[[-74 -40  38   2 -73  -5 -69  -2 -75  59  42 -33 -43  -2]
 [ 25   8  58  18  25  -3  23   3  25  -9  68   6  12  -5]]
=>
[[-43  -2 -74 -40  38   2 -73  -5 -69  -2 -75  59  42 -33]
 [ 12  -5  25   8  58  18  25  -3  23   3  25  -9  68   6]]

[[-36   2 -16  27 -26 -23  30 -20]
 [ 65 -12  28  11 -45  65 -15 -37]
 [ -9  33  13  34 -11 -43  63  27]
 [ 15  28  50  56 -56 -18  16 -23]
 [-12 -19 -18  -4 -10  -1  55 -12]
 [ 67 -37  32  -2 -38  60   0 -48]
 [ 30 -21  53   9 -26   4  28 -39]
 [ -5 -35   3 -18   4  -1  52 -37]]
=>
[[ 30 -20 -36   2 -16  27 -26 -23]
 [-15 -37  65 -12  28  11 -45  65]
 [ 63  27  -9  33  13  34 -11 -43]
 [ 16 -23  15  28  50  56 -56 -18]
 [ 55 -12 -12 -19 -18  -4 -10  -1]
 [  0 -48  67 -37  32  -2 -38  60]
 [ 28 -39  30 -21  53   9 -26   4]
 [ 52 -37  -5 -35   3 -18   4  -1]]

[[  8   8   0 -69]
 [  1   2  -1  -1]
 [ -1   3  -2   2]]
=>
[[  0 -69   8   8]
 [ -1  -1   1   2]
 [ -2   2  -1   3]]

[[  7   3 -17  11  51 -17  11]
 [ 76  38 -31  25  12  31  -4]]
=>
[[-17  11   7   3 -17  11  51]
 [ 31  -4  76  38 -31  25  12]]

[[-17 -25 -24 -17 -22]
 [ 20  47  46  39  24]
 [-11 -34 -33 -28 -18]
 [ 16  15  14  13  16]
 [-12  16  14   7   1]
 [-16 -11  -8  -1 -19]
 [ 17 -57 -61 -68  18]
 [ 16  42  42  38  15]
 [-20 -38 -39 -43  -4]
 [-22  -9  -7   0 -21]]
=>
[[-17 -22 -17 -25 -24]
 [ 39  24  20  47  46]
 [-28 -18 -11 -34 -33]
 [ 13  16  16  15  14]
 [  7   1 -12  16  14]
 [ -1 -19 -16 -11  -8]
 [-68  18  17 -57 -61]
 [ 38  15  16  42  42]
 [-43  -4 -20 -38 -39]
 [  0 -21 -22  -9  -7]]

[[ 14  28  31  25 -18 -19 -16]
 [ 14 -16   8  32   5   6   7]
 [  1  45  12 -23 -13 -14 -12]
 [ 17 -23   3  32  13  11  15]
 [ 20  33  15   1   0  -3   8]
 [-49 -11 -13 -35 -31 -30 -40]
 [  8  -6  12  25  -2   1  -4]
 [-29 -64 -46 -24  21  25  16]
 [ -5  25  -5 -29   0  -2  -2]]
=>
[[-19 -16  14  28  31  25 -18]
 [  6   7  14 -16   8  32   5]
 [-14 -12   1  45  12 -23 -13]
 [ 11  15  17 -23   3  32  13]
 [ -3   8  20  33  15   1   0]
 [-30 -40 -49 -11 -13 -35 -31]
 [  1  -4   8  -6  12  25  -2]
 [ 25  16 -29 -64 -46 -24  21]
 [ -2  -2  -5  25  -5 -29   0]]

[[-24  50 -11   8  20]
 [ 12 -46  61  -7 -35]
 [ -6  -5  -7 -57 -10]]
=>
[[  8  20 -24  50 -11]
 [ -7 -35  12 -46  61]
 [-57 -10  -6  -5  -7]]

[[-39  14  34 -42   2 -29  -2  17  58]
 [ -6 -23  34  12  -7  27  48 -55  25]
 [ -7  14  43 -12 -64 -70  68 -35 -55]
 [ 68 -16 -69   1 -49  26  34 -23 -27]
 [-30   2  12  29  70  43  41  60  -4]
 [  4  35  24   3 -67  66  -1  -1   1]
 [-12 -71 -72  27 -47  -1 -11 -36  12]
 [ 18  72  61 -28 -12  40  42 -45 -64]
 [-18  62 -32  68  70  -4   0  62 -24]
 [ 29  65  67 -21 -59   7 -26 -55  54]]
=>
[[ 17  58 -39  14  34 -42   2 -29  -2]
 [-55  25  -6 -23  34  12  -7  27  48]
 [-35 -55  -7  14  43 -12 -64 -70  68]
 [-23 -27  68 -16 -69   1 -49  26  34]
 [ 60  -4 -30   2  12  29  70  43  41]
 [ -1   1   4  35  24   3 -67  66  -1]
 [-36  12 -12 -71 -72  27 -47  -1 -11]
 [-45 -64  18  72  61 -28 -12  40  42]
 [ 62 -24 -18  62 -32  68  70  -4   0]
 [-55  54  29  65  67 -21 -59   7 -26]]
---
[[-66 -44 -52 -46]
 [ 15  44 -31 -40]
 [-74 -72  41  41]]
=>
[-46 -31 -72]

[[ -1  12]
 [ 12  -4]
 [ -8   6]
 [ 56 -14]]
=>
[12 12]

[[ 62 -22]
 [ 51 -17]]
=>
[-22  51]

[[ -4  -9 -18  21 -18]
 [ -1   1  16 -38  35]
 [  4   2  18  35  -8]
 [ 10   6   3 -76  11]
 [ -6 -20 -14 -18  15]]
=>
[-18 -38  18   6  -6]

[[ -6 -24]
 [-63  24]
 [ -2  14]]
=>
[-24 -63]

[[ -8 -14  -1   3   0]
 [-22 -65  -8  32 -31]
 [ 10   1 -13   3 -14]]
=>
[  0  32 -13]

[[ 44  15 -13 -26 -19]
 [ 55   2  -5  73  58]
 [ 50   8 -11 -29 -16]
 [ 47  13  53  26  11]]
=>
[-19  73 -11  13]
